Here is a tiny trained network, its code and every weight. The questions are about switching its units off for an input and a class, where a switched-off unit gives its printed mean instead of its output.

import numpy as np


def w(rows, s, z=0):
    codes = np.array(rows[::2]) - 128.0
    scale = np.full(codes.shape[1], s)
    scale[-1] = z or s
    return codes * scale


def norm(h):
    return h / np.sqrt((h * h).mean(-1, keepdims=True) + 1e-5)


def f(y):
    return np.maximum(y, 0)


def log_softmax(a):
    a = a - a.max(-1, keepdims=True)
    return a - np.log(np.exp(a).sum(-1, keepdims=True))


def net(x, mask):
    res = np.array(x, float).reshape(1, 3) / 4 @ E
    u = 0
    for l in range(2):
        y = f(norm(res) @ A[l][:, :-1].T + A[l][:, -1])
        res = res + np.where(mask[u : u + 15], y, B[l][:, -1]) @ B[l][:, :-1]
        u += 15
    return log_softmax(norm(res)[-1] @ U[:, :-1].T + U[:, -1])


A, B = {}, {}
E = w([
[85,59,218,123,73,165,32,219,155],'x0',
[110,79,81,63,57,57,169,151,219],'x1',
[2,82,131,158,115,140,243,141,52],'x2',
],0.00063)
A[0] = w([
[27,24,172,155,66,187,185,173,58,95],'0.n1',
[58,73,183,171,83,179,69,178,99,46],'0.n2',
[128,174,192,157,183,156,72,131,79,31],'0.n3',
[213,127,156,86,111,155,7,151,222,105],'0.n4',
[130,142,56,71,102,68,195,115,170,103],'0.n5',
[66,76,181,190,146,184,209,110,15,85],'0.n6',
[109,73,114,76,56,61,140,158,215,7],'0.n7',
[175,195,200,170,226,181,82,81,58,43],'0.n8',
[83,65,129,64,26,87,116,203,211,134],'0.n9',
[131,118,188,126,66,172,18,199,161,50],'0.n10',
[228,160,164,127,184,182,14,104,160,82],'0.n11',
[83,111,224,194,120,209,33,183,104,64],'0.n12',
[156,240,61,197,232,136,194,48,81,88],'0.n13',
[81,142,214,195,202,207,111,97,15,48],'0.n14',
[118,135,248,170,182,211,52,160,55,84],'0.n15',
],0.0018,0.0016)
B[0] = w([
[77,242,149,124,192,48,64,164,223,234],'0.n1',
[178,95,200,48,192,117,186,47,74,190],'0.n2',
[160,101,48,152,58,141,131,149,143,166],'0.n3',
[7,210,143,146,181,67,148,174,137,243],'0.n4',
[157,92,142,220,114,190,72,134,87,196],'0.n5',
[75,219,112,120,163,55,56,182,226,216],'0.n6',
[203,124,63,235,61,204,97,157,88,187],'0.n7',
[154,91,22,210,17,168,139,170,184,208],'0.n8',
[206,99,81,215,87,223,144,101,69,250],'0.n9',
[168,71,197,45,208,130,199,22,58,208],'0.n10',
[8,215,132,165,149,59,128,204,189,223],'0.n11',
[186,65,194,46,201,134,200,33,60,209],'0.n12',
[166,21,251,57,162,123,148,82,66,244],'0.n13',
[163,90,11,175,20,170,120,180,168,207],'0.n14',
[191,85,16,189,7,180,151,140,134,213],'0.n15',
],0.0018,0.0022)
A[1] = w([
[125,185,111,71,76,141,115,162,132,61],'1.n1',
[59,216,109,106,122,69,107,158,164,85],'1.n2',
[52,182,119,123,145,100,129,142,145,44],'1.n3',
[96,196,106,84,110,142,91,167,95,25],'1.n4',
[36,182,138,151,152,87,151,125,137,59],'1.n5',
[131,123,73,135,61,157,123,163,163,61],'1.n6',
[99,216,136,94,166,108,73,168,170,61],'1.n7',
[166,113,67,137,60,182,159,144,97,45],'1.n8',
[60,215,139,132,146,78,112,158,161,101],'1.n9',
[123,92,149,81,99,205,136,160,84,5],'1.n10',
[128,142,56,177,74,178,113,137,115,89],'1.n11',
[71,214,141,122,182,80,121,151,166,64],'1.n12',
[183,67,141,55,177,99,146,65,90,61],'1.n13',
[125,64,203,42,122,159,95,98,124,79],'1.n14',
[135,100,184,1,186,84,166,124,123,110],'1.n15',
],0.0033,0.0027)
B[1] = w([
[96,74,119,204,164,118,157,94,129,131],'1.n1',
[45,205,166,23,215,34,159,185,59,227],'1.n2',
[60,181,148,61,145,32,59,203,140,182],'1.n3',
[131,171,102,122,88,87,160,120,118,133],'1.n4',
[124,218,87,96,114,59,20,219,176,200],'1.n5',
[205,58,113,196,66,216,140,41,115,207],'1.n6',
[39,215,114,72,160,36,76,201,125,207],'1.n7',
[128,172,86,192,80,121,42,140,201,233],'1.n8',
[39,217,145,37,206,28,124,216,160,243],'1.n9',
[40,134,125,137,126,24,156,116,98,142],'1.n10',
[216,72,59,205,28,205,62,77,201,255],'1.n11',
[46,220,67,115,116,63,18,235,192,229],'1.n12',
[68,73,255,23,196,166,201,97,11,227],'1.n13',
[139,110,157,52,219,118,241,45,48,182],'1.n14',
[196,86,129,196,70,207,160,103,116,215],'1.n15',
],0.0028,0.0023)
U = w([
[243,49,6,251,9,237,40,73,236,243],'0',
[17,253,103,23,220,14,34,249,205,111],'1',
[159,16,249,18,230,204,244,18,9,2],'2',
],0.0048,0.00094)

Each question gives the input, the list of numbers given to net, and the class t.
The units are the neurons (one row each of A and B). Each row of codes is followed by its name. A weight is (code - 128) times the scale printed after its matrix; where a second scale follows, it is the last column's (A, B and U).
mask holds one flag per neuron, layer by layer. A switched-off neuron (its flag False) gives its mean, the last column of its row in B, instead of its output. The means were averaged over made-up inputs and are rounded, as every weight is.
A unit's drop is (log p(t) with every unit on - log p(t) with that unit switched off) / (log p(t) with every unit on - log p(t) with every unit switched off).
The circuit of an input: a set's keep is (log p(t) with only the set's units on - log p(t) with every unit switched off) / (log p(t) with every unit on - log p(t) with every unit switched off). Starting from the 12 units with the biggest drops (on a tie, the unit counted first), units are removed one at a time, each time the one whose removal leaves the highest keep (on an exact tie, the one counted first), for as long as the keep stays at least 0.8.
units of the circuit, in order: the units of the circuit, biggest drop first
unit that matters most: the unit with the biggest drop
k most important neurons: the k neurons with the biggest drops, biggest first
top k neurons in layer l: the k neurons of layer l with the biggest drops, biggest first
drop of u: that unit's drop, to one decimal
input [-8,-7,-4], class 2: units of the circuit, in order -> (0.n13, 1.n13)
input [8,8,3], class 0: 3 most important neurons -> (0.n7, 0.n13, 0.n9)
input [7,8,-5], class 0: 2 most important neurons -> (0.n9, 0.n7)
input [-7,0,-6], class 2: top 3 neurons in layer 0 -> (0.n13, 0.n1, 0.n6)
input [-8,1,6], class 2: 3 most important neurons -> (0.n13, 0.n11, 0.n4)
input [-4,-1,1], class 2: unit that matters most -> 0.n13
input [8,-8,2], class 0: 3 most important neurons -> (0.n14, 0.n15, 0.n13)
input [-2,2,-2], class 0: 2 most important neurons -> (0.n5, 0.n1)
input [-5,0,-4], class 2: top 3 neurons in layer 0 -> (0.n13, 0.n1, 0.n6)
input [8,-2,-7], class 2: top 3 neurons in layer 0 -> (0.n10, 0.n12, 0.n1)
input [0,0,0], class 0: top 3 neurons in layer 1 -> (1.n2, 1.n9, 1.n13)
input [8,-2,-6], class 2: 2 most important neurons -> (0.n10, 0.n12)
input [6,-5,1], class 2: drop of 0.n2 -> 1.2
input [2,2,1], class 0: drop of 0.n13 -> 0.9
input [-6,7,7], class 0: drop of 1.n2 -> 0.6
input [4,-4,-3], class 0: most important neuron -> (0.n13)
